Where the symbols take the objects:
Dez: ε>Rim, τ>Bof, σ>Kes, λ>Mok, ζ>Fif, φ>Fis
Muv: ε>Vuz, τ>Dun, σ>Dod, λ>Bul, ζ>Kis, φ>Kad
Tiz: ε>Fof, τ>Giv, σ>Vug, λ>Rad, ζ>Zin, φ>Dod
Mev: ε>Pep, τ>Loz, σ>Zin, λ>Guz, ζ>Dod, φ>Kis
Buv: ε>Kad, τ>Vaz, σ>Loz, λ>Vuz, ζ>Dun, φ>Fes
Pep: ε>Muv, τ>Tur, σ>Mup, λ>Tov, ζ>Goz, φ>Buv
Zal: ε>Zug, τ>Gil, σ>Kot, λ>Ruz, ζ>Fov, φ>Sim
Zan: ε>Gan, τ>Mip, σ>Sef, λ>Bom, ζ>Dal, φ>Rik
Gan: ε>Vuf, τ>Voz, σ>Mun, λ>Nim, ζ>Mov, φ>Tar
Nim: ε>Zaz, τ>Rik, σ>Piv, λ>Vap, ζ>Gan, φ>Sok
Guz: ε>Tov, τ>Goz, σ>Tiz, λ>Giv, ζ>Mev, φ>Muv
Viv: ε>Res, τ>Zug, σ>Sok, λ>Did, ζ>Ruz, φ>Fod
Fet: ε>Teb, τ>Kes, σ>Tok, λ>Lil, ζ>Pip, φ>Fim
Kif: ε>Pez, τ>Fis, σ>Fim, λ>Pir, ζ>Rim, φ>Mut
Dos: ε>Bes, τ>Sef, σ>Buv, λ>Vaz, ζ>Nos, φ>Piv
Geb: ε>Guz, τ>Dod, σ>Mog, λ>Zis, ζ>Fof, φ>Pep
Sok: ε>Mor, τ>Did, σ>Mov, λ>Nak, ζ>Tar, φ>Zal
Kis: ε>Buv, τ>Zom, σ>Vog, λ>Muv, ζ>Tur, φ>Vun
Rek: ε>Zin, τ>Geb, σ>Veb, λ>Mog, ζ>Bek, φ>Giv
Sef: ε>Mun, τ>Bom, σ>Vaz, λ>Saf, ζ>Kir, φ>Vap
Zel: ε>Kir, τ>Piv, σ>Nul, λ>Fes, ζ>Bes, φ>Bom
Tok: ε>Vel, τ>Lil, σ>Kud, λ>Lim, ζ>Bis, φ>Der
Fav: ε>Roz, τ>Tok, σ>Seb, λ>Kud, ζ>Ren, φ>Boz
Tur: ε>Dun, τ>Nul, σ>Tov, λ>Kis, ζ>Gup, φ>Vaz
Nak: ε>Tir, τ>Lur, σ>Gan, λ>Voz, ζ>Sok, φ>Ruz
Boz: ε>Fet, τ>Der, σ>Vif, λ>Duk, ζ>Vel, φ>Sil
Vif: ε>Tok, τ>Duk, σ>Fod, λ>Ren, ζ>Pas, φ>Lis
Rad: ε>Geb, τ>Mup, σ>Tav, λ>Bek, ζ>Tiz, φ>Mev
Fim: ε>Dez, τ>Pir, σ>Der, λ>Vot, ζ>Gar, φ>Dit
Pir: ε>Bof, τ>Veb, σ>Vot, λ>Fif, ζ>Kif, φ>Vug
Bom: ε>Nim, τ>Mov, σ>Saf, λ>Nud, ζ>Zan, φ>Vuf
Kir: ε>Nud, τ>Zan, σ>Dos, λ>Sef, ζ>Bol, φ>Nim
Gar: ε>Fif, τ>Kif, σ>Puf, λ>Fim, ζ>Pes, φ>Bof
Bos: ε>Pes, τ>Dez, σ>Fet, λ>Kes, ζ>Vot, φ>Kif
Zaz: ε>Nak, τ>Tar, σ>Zan, λ>Mip, ζ>Vuf, φ>Mor
Sil: ε>Fim, τ>Pes, σ>Lis, λ>Teb, ζ>Kes, φ>Fif
Zom: ε>Vaz, τ>Nos, σ>Muv, λ>Dun, ζ>Nul, φ>Bes
Fes: ε>Sef, τ>Bol, σ>Zom, λ>Nos, ζ>Zel, φ>Nud
Ren: ε>Lim, τ>Bis, σ>Gil, λ>Fav, ζ>Vif, φ>Vel
Mip: ε>Voz, τ>Sok, σ>Bom, λ>Mov, ζ>Zaz, φ>Tir
Vap: ε>Mip, τ>Vuf, σ>Bol, λ>Dal, ζ>Nim, φ>Nak
Bes: ε>Bol, τ>Mun, σ>Kad, λ>Zel, ζ>Saf, φ>Zan
Nud: ε>Vap, τ>Gan, σ>Bes, λ>Mun, ζ>Bom, φ>Zaz
Dal: ε>Mov, τ>Zaz, σ>Kir, λ>Zan, ζ>Vap, φ>Voz
Piv: ε>Zan, τ>Vap, σ>Fes, λ>Bol, ζ>Mun, φ>Mov
Rim: ε>Veb, τ>Tav, σ>Gar, λ>Kif, ζ>Dit, φ>Kov
Fof: ε>Mev, τ>Vog, σ>Rek, λ>Geb, ζ>Mup, φ>Goz
Bul: ε>Gup, τ>Buv, σ>Mev, λ>Loz, ζ>Muv, φ>Nul
Fif: ε>Dit, τ>Pez, σ>Bos, λ>Dez, ζ>Pir, φ>Tav
Vuz: ε>Nul, τ>Vun, σ>Goz, λ>Gup, ζ>Buv, φ>Nos
Tov: ε>Bul, τ>Kis, σ>Fof, λ>Vog, ζ>Pep, φ>Vuz
Zin: ε>Mup, τ>Guz, σ>Mut, λ>Tiz, ζ>Zis, φ>Vog
Teb: ε>Vot, τ>Gar, σ>Vel, λ>Puf, ζ>Sil, φ>Dez
Vug: ε>Rek, τ>Rad, σ>Rim, λ>Tav, ζ>Mut, φ>Zis
Taz: ε>Vif, τ>Roz, σ>Fut, λ>Sim, ζ>Kud, φ>Bis
Bis: ε>Lis, τ>Fet, σ>Fav, λ>Tok, ζ>Duk, φ>Puf
Tir: ε>Viv, τ>Zal, σ>Vuf, λ>Kot, ζ>Mor, φ>Fut
Loz: ε>Tur, τ>Vuz, σ>Guz, λ>Goz, ζ>Bul, φ>Zom
Bof: ε>Tav, τ>Mut, σ>Mok, λ>Dit, ζ>Pez, φ>Rek
Mok: ε>Kif, τ>Dit, σ>Sil, λ>Pes, ζ>Dez, φ>Veb
Der: ε>Kes, τ>Vot, σ>Duk, λ>Pip, ζ>Puf, φ>Pes
Pas: ε>Bis, τ>Boz, σ>Nof, λ>Vif, ζ>Roz, φ>Lil
Mor: ε>Ruz, τ>Fov, σ>Rik, λ>Tir, ζ>Lur, φ>Zug
Lil: ε>Puf, τ>Sil, σ>Lim, λ>Lis, ζ>Fet, φ>Vot
Bek: ε>Zis, τ>Fof, σ>Fis, λ>Rek, ζ>Rad, φ>Guz
Tar: ε>Lur, τ>Viv, σ>Mip, λ>Sok, ζ>Kot, φ>Fov
Duk: ε>Lil, τ>Pip, σ>Ren, λ>Bis, ζ>Boz, φ>Teb
Nos: ε>Saf, τ>Kir, σ>Dun, λ>Dos, ζ>Fes, φ>Mun
Ruz: ε>Fut, τ>Seb, σ>Tar, λ>Viv, ζ>Zal, φ>Nof
Mup: ε>Dod, τ>Tov, σ>Bek, λ>Fof, ζ>Giv, φ>Loz
Mov: ε>Rik, τ>Nak, σ>Nud, λ>Gan, ζ>Mip, φ>Kot
Gil: ε>Taz, τ>Fav, σ>Ruz, λ>Seb, ζ>Fod, φ>Pas
Mut: ε>Bek, τ>Tiz, σ>Dit, λ>Vug, ζ>Kov, φ>Geb
Did: ε>Fov, τ>Fut, σ>Nak, λ>Lur, ζ>Viv, φ>Gil
Tav: ε>Mog, τ>Bek, σ>Kif, λ>Fis, ζ>Vug, φ>Zin
Zis: ε>Giv, τ>Mev, σ>Kov, λ>Zin, ζ>Geb, φ>Tov
Fod: ε>Kud, τ>Ren, σ>Zal, λ>Gil, ζ>Nof, φ>Roz
Dun: ε>Vun, τ>Dos, σ>Bul, λ>Buv, ζ>Zom, φ>Zel
Kes: ε>Gar, τ>Mok, σ>Lil, λ>Sil, ζ>Bos, φ>Pir
Zug: ε>Nof, τ>Taz, σ>Did, λ>Fut, ζ>Seb, φ>Ren
Pez: ε>Vug, τ>Kov, σ>Dez, λ>Bof, ζ>Veb, φ>Bek
Bol: ε>Bom, τ>Dal, σ>Nos, λ>Kir, ζ>Piv, φ>Gan
Vog: ε>Loz, τ>Muv, σ>Geb, λ>Dod, ζ>Tov, φ>Gup
Kov: ε>Rad, τ>Zin, σ>Bof, λ>Mut, ζ>Mog, φ>Fof
Nof: ε>Fav, τ>Vif, σ>Fov, λ>Fod, ζ>Sim, φ>Lim
Res: ε>Gil, τ>Nof, σ>Mor, λ>Fov, ζ>Fut, φ>Kud
Vuf: ε>Sok, τ>Kot, σ>Dal, λ>Zaz, ζ>Rik, φ>Lur
Nul: ε>Dos, τ>Fes, σ>Kis, λ>Zom, ζ>Kad, φ>Saf
Lur: ε>Zal, τ>Res, σ>Voz, λ>Mor, ζ>Did, φ>Seb
Fis: ε>Kov, τ>Rek, σ>Pir, λ>Veb, ζ>Tav, φ>Tiz
Rik: ε>Tar, τ>Tir, σ>Vap, λ>Vuf, ζ>Voz, φ>Did
Goz: ε>Kis, τ>Gup, σ>Giv, λ>Pep, ζ>Loz, φ>Dun
Puf: ε>Bos, τ>Fim, σ>Boz, λ>Der, ζ>Teb, φ>Mok
Vel: ε>Pip, τ>Puf, σ>Pas, λ>Boz, ζ>Lis, φ>Kes
Mog: ε>Tiz, τ>Zis, σ>Pez, λ>Kov, ζ>Rek, φ>Mup
Voz: ε>Kot, τ>Mor, σ>Nim, λ>Rik, ζ>Nak, φ>Viv
Kad: ε>Nos, τ>Zel, σ>Tur, λ>Nul, ζ>Vun, φ>Sef
Lim: ε>Boz, τ>Lis, σ>Taz, λ>Roz, ζ>Tok, φ>Pip
Roz: ε>Duk, τ>Vel, σ>Sim, λ>Pas, ζ>Lim, φ>Fet
Kud: ε>Pas, τ>Lim, σ>Zug, λ>Taz, ζ>Fav, φ>Duk
Vun: ε>Fes, τ>Bes, σ>Gup, λ>Kad, ζ>Vaz, φ>Kir
Gup: ε>Zom, τ>Kad, σ>Pep, λ>Tur, ζ>Vuz, φ>Dos
Fut: ε>Fod, τ>Sim, σ>Lur, λ>Res, ζ>Zug, φ>Fav
Dod: ε>Goz, τ>Bul, σ>Zis, λ>Mev, ζ>Vog, φ>Tur
Vot: ε>Mok, τ>Fif, σ>Pip, λ>Bos, ζ>Fim, φ>Rim
Dit: ε>Fis, τ>Vug, σ>Pes, λ>Rim, ζ>Bof, φ>Mog
Vaz: ε>Zel, τ>Saf, σ>Vuz, λ>Vun, ζ>Dos, φ>Bol
Pes: ε>Pir, τ>Rim, σ>Teb, λ>Gar, ζ>Mok, φ>Pez
Mun: ε>Dal, τ>Nim, σ>Zel, λ>Piv, ζ>Nud, φ>Mip
Sim: ε>Ren, τ>Pas, σ>Res, λ>Nof, ζ>Taz, φ>Tok
Lis: ε>Der, τ>Teb, σ>Roz, λ>Vel, ζ>Lil, φ>Bos
Seb: ε>Sim, τ>Kud, σ>Viv, λ>Zug, ζ>Gil, φ>Vif
Saf: ε>Piv, τ>Nud, σ>Vun, λ>Bes, ζ>Sef, φ>Dal
Kot: ε>Did, τ>Ruz, σ>Zaz, λ>Tar, ζ>Tir, φ>Res
Pip: ε>Sil, τ>Bos, σ>Bis, λ>Fet, ζ>Der, φ>Gar
Fov: ε>Seb, τ>Fod, σ>Tir, λ>Zal, ζ>Res, φ>Taz
Giv: ε>Vog, τ>Pep, σ>Rad, λ>Mup, ζ>Guz, φ>Bul
Veb: ε>Mut, τ>Mog, σ>Fif, λ>Pez, ζ>Fis, φ>Rad

In the rows, zero is written as 582.

The rows follow the links: the fewer symbols apart two objects are, the more alike their rows tend to be.

Each row is also shifted at random along 3 hidden directions that mean nothing.

Some objects, each with a row of numbers:
Vel: 781,569,666,546,645,668,611,589,594,683,548,690,592,628,575,636,586,555,568,584,569,475,612,679,635,489,549,403,576,504,559,574,489,463,508,551,604,667,639,526,759
Sil: 709,602,550,581,577,604,686,552,510,574,561,550,624,603,570,549,642,507,588,608,561,514,518,563,580,581,627,575,518,604,498,609,477,566,639,524,644,580,653,596,596
Did: 534,579,635,509,571,588,531,614,668,688,619,563,648,672,561,672,514,661,555,510,588,537,581,611,575,572,580,489,601,450,676,580,607,568,525,605,572,678,610,577,687
Nos: 402,574,540,608,554,512,509,594,621,521,602,564,540,549,611,548,548,652,583,571,588,686,596,556,569,626,574,700,648,607,623,578,653,655,597,636,567,537,530,590,474
Nul: 612,576,637,608,599,556,543,645,606,585,599,542,534,551,570,656,475,631,620,629,654,686,644,656,556,521,545,535,529,638,604,515,713,612,532,675,495,669,475,617,542
Fov: 576,616,667,477,614,668,575,561,607,666,501,753,664,689,579,684,603,606,649,548,561,511,551,553,659,554,586,529,580,496,647,545,584,531,489,516,563,601,612,508,614
Sok: 575,576,629,528,609,569,544,611,663,616,545,720,613,714,604,638,523,706,632,558,600,631,582,618,643,543,570,603,621,500,629,560,603,596,508,602,601,634,604,513,572
Puf: 472,584,580,549,589,646,625,577,514,643,591,485,643,543,544,622,577,480,525,617,560,473,497,608,550,549,628,461,507,586,559,623,459,521,623,548,613,660,646,615,637
Goz: 422,565,567,636,565,586,512,563,563,562,605,521,508,432,583,552,619,538,527,588,582,604,640,541,536,632,534,582,622,643,610,578,654,584,609,602,512,506,489,625,560
Bof: 660,548,584,629,628,643,596,563,536,564,565,646,512,483,594,529,648,513,532,622,560,537,649,626,591,544,527,507,614,609,520,600,501,495,588,569,603,561,577,548,686
Kis: 493,592,595,620,547,581,540,593,558,591,626,449,547,449,557,614,560,527,541,589,613,601,630,565,517,611,561,526,545,655,617,550,703,594,593,628,476,572,484,662,556
Kir: 602,579,629,576,568,550,500,614,665,625,621,583,553,588,572,632,541,668,596,528,616,632,668,596,573,595,531,573,628,537,661,535,737,604,527,632,508,591,502,594,609
Fif: 600,535,568,620,663,647,607,559,540,538,515,755,513,547,625,505,644,543,578,645,561,571,597,637,647,509,546,573,641,612,502,620,424,505,592,559,663,552,608,489,609
Mun: 641,598,665,556,583,594,522,609,649,650,580,612,579,610,567,670,538,638,628,535,616,611,661,579,592,572,532,543,587,541,665,505,758,581,481,606,474,601,503,587,610
Zan: 403,629,660,519,592,644,521,550,622,642,511,704,612,594,574,696,567,593,652,562,596,600,585,525,633,576,561,574,576,581,682,525,687,575,503,559,502,564,515,545,519
Kov: 560,557,619,633,595,629,586,610,510,629,650,413,534,431,540,630,520,464,498,654,609,536,599,667,500,514,568,400,489,659,554,569,572,535,604,630,517,689,527,673,662
Kes: 563,594,543,580,604,631,670,551,504,567,539,610,613,574,593,551,636,498,592,640,549,519,497,561,605,570,633,583,541,626,508,618,438,551,640,522,655,576,657,565,570
Fis: 237,562,570,610,635,706,545,513,479,570,517,670,534,396,605,562,676,435,524,642,529,506,579,546,608,572,561,532,619,662,563,618,444,480,635,524,591,495,565,535,571
Tir: 417,619,491,524,522,538,568,525,626,533,547,673,656,691,613,497,678,675,617,474,520,587,512,434,649,720,625,821,707,507,638,625,561,660,620,517,663,414,642,515,474
Viv: 534,618,539,516,493,525,585,558,634,610,618,495,693,688,574,568,628,646,566,454,555,521,521,478,565,711,633,665,626,462,660,614,608,642,607,533,595,518,651,619,586
Lis: 504,560,612,549,577,621,587,610,567,713,664,415,639,549,533,657,524,522,471,578,574,442,547,654,513,536,604,369,535,512,591,629,483,507,591,598,599,735,644,639,760
Bis: 727,563,586,549,604,600,617,587,606,626,590,614,612,653,589,569,598,601,555,550,551,503,579,639,597,554,574,519,610,489,556,622,489,533,558,548,655,617,668,542,707
Tur: 612,576,718,608,666,678,517,608,579,634,507,714,492,495,573,712,523,552,637,655,642,628,698,658,608,466,492,434,528,653,609,472,709,505,469,624,445,650,452,563,602
Dal: 453,636,609,533,552,589,551,565,601,603,540,601,641,628,577,649,582,602,642,540,590,600,552,491,603,637,599,646,576,577,667,545,698,622,557,560,513,537,547,583,494
Sef: 412,596,517,599,480,465,511,580,634,543,677,398,601,556,572,525,585,650,532,478,581,633,587,482,510,732,600,712,653,564,671,619,705,695,641,613,551,488,540,654,519
Bul: 637,598,615,633,605,629,540,551,555,553,507,727,488,501,605,567,667,539,641,602,592,632,676,538,626,591,515,631,615,658,589,522,685,551,556,546,507,451,469,538,534
Dit: 871,571,479,660,528,501,665,559,539,480,657,439,537,550,585,403,700,534,513,544,543,544,613,553,523,682,591,675,634,596,492,649,535,615,695,552,651,463,620,625,649
Vuf: 640,622,526,545,488,451,607,602,642,552,659,417,678,703,570,562,526,688,614,506,594,639,506,521,542,671,657,712,562,528,634,592,673,717,609,597,596,583,615,647,499
Dod: 351,540,557,651,601,587,514,575,566,536,605,564,481,415,601,521,575,555,508,615,582,626,638,587,561,594,534,594,647,651,581,598,574,568,621,618,574,528,511,581,565
Pir: 485,533,515,626,598,586,595,565,534,544,604,567,543,511,605,482,620,530,496,622,546,553,572,613,566,588,584,587,639,601,514,655,429,548,653,569,673,559,624,564,622
Tiz: 707,573,577,661,632,593,621,588,522,513,561,600,501,503,608,540,579,524,594,663,601,635,612,625,571,536,562,574,533,693,502,559,576,571,609,600,574,582,538,594,546
Geb: 747,510,689,664,689,629,559,675,588,613,581,636,438,496,577,657,451,583,566,713,664,656,706,801,566,380,480,372,510,650,514,515,585,503,502,692,539,776,492,578,667
Fes: 741,561,628,609,596,533,540,624,670,546,567,672,517,624,609,582,545,687,638,568,627,701,684,629,607,552,506,635,633,567,603,521,717,616,502,639,549,580,507,547,559
Mov: 509,613,611,529,556,561,555,596,620,617,568,570,644,656,568,672,509,642,647,563,606,624,537,552,601,588,612,598,538,565,641,547,681,634,544,602,536,628,568,604,510

Where do the symbols, taken in turn from left to right, take each start?
Answer with the object's name.
268,595,646,535,565,615,476,588,622,674,585,557,608,542,553,706,511,606,566,554,597,576,591,554,571,591,569,505,582,562,704,555,692,571,527,614,474,634,515,601,563
τ σ ζ: Nud
620,563,530,597,577,577,671,583,511,562,612,480,606,571,573,536,581,525,544,635,553,545,510,612,557,566,632,557,534,609,495,630,448,573,669,567,659,632,651,616,606
φ λ: Kif
602,583,669,570,585,580,493,614,657,632,600,605,564,592,573,670,528,652,592,537,617,622,684,610,577,564,524,520,598,535,678,525,739,578,486,635,482,618,501,589,621
σ ζ ε ζ: Kir
583,537,570,608,656,629,614,584,542,560,541,682,530,548,600,536,606,545,558,657,564,576,564,652,630,509,561,552,599,604,497,625,427,520,597,570,662,606,633,519,608
τ ε ε τ: Zin
607,574,633,627,652,670,605,575,494,576,517,648,512,465,577,610,602,468,585,678,598,566,623,620,594,498,547,489,521,687,527,542,552,498,573,571,543,595,530,576,596
ζ ζ λ φ: Giv
739,578,596,535,532,467,581,641,682,614,669,465,640,734,560,615,467,721,592,525,621,630,582,633,540,589,611,586,568,477,629,574,666,667,540,653,586,692,608,623,617
σ φ φ ε: Seb
612,515,613,658,637,584,544,635,571,557,618,576,463,471,584,578,501,587,540,662,617,659,667,706,551,489,511,491,575,648,535,562,570,555,569,667,569,665,521,588,612
φ λ σ: Giv
457,601,548,568,592,655,649,527,487,587,535,591,628,570,578,574,646,478,574,618,534,484,486,544,604,580,647,567,541,613,536,627,437,536,641,505,635,561,654,575,564
φ σ ζ σ: Fet
555,575,513,553,547,583,620,536,562,587,606,523,650,604,584,518,661,542,518,523,530,472,510,523,574,660,624,615,623,518,570,661,459,568,646,519,668,517,677,585,643
φ φ: Fif
482,557,645,514,574,574,526,622,671,703,646,531,650,658,549,687,481,669,540,512,596,543,584,635,557,555,580,475,592,450,689,587,595,574,509,621,555,717,611,586,692
ε φ: Sim
529,621,576,511,514,552,574,573,621,659,633,473,696,663,545,624,574,608,546,495,565,505,528,521,556,650,644,570,570,491,663,599,611,607,572,553,579,598,633,623,635
ζ λ ζ: Fov
424,603,618,527,571,563,557,610,636,625,577,584,653,659,565,674,482,669,627,574,602,635,526,582,593,570,613,589,554,540,654,560,648,625,544,629,557,668,585,587,505
φ ε: Ruz
480,534,527,667,552,521,531,611,573,535,692,397,497,437,567,506,541,574,475,600,595,631,640,621,481,622,565,577,624,630,570,619,593,610,648,656,570,584,527,659,593
σ ε: Mup
548,565,675,609,596,602,521,644,586,639,609,505,526,488,547,702,455,572,580,637,657,640,652,661,533,490,541,430,486,641,620,499,717,556,517,673,446,705,463,650,584
λ τ: Kad
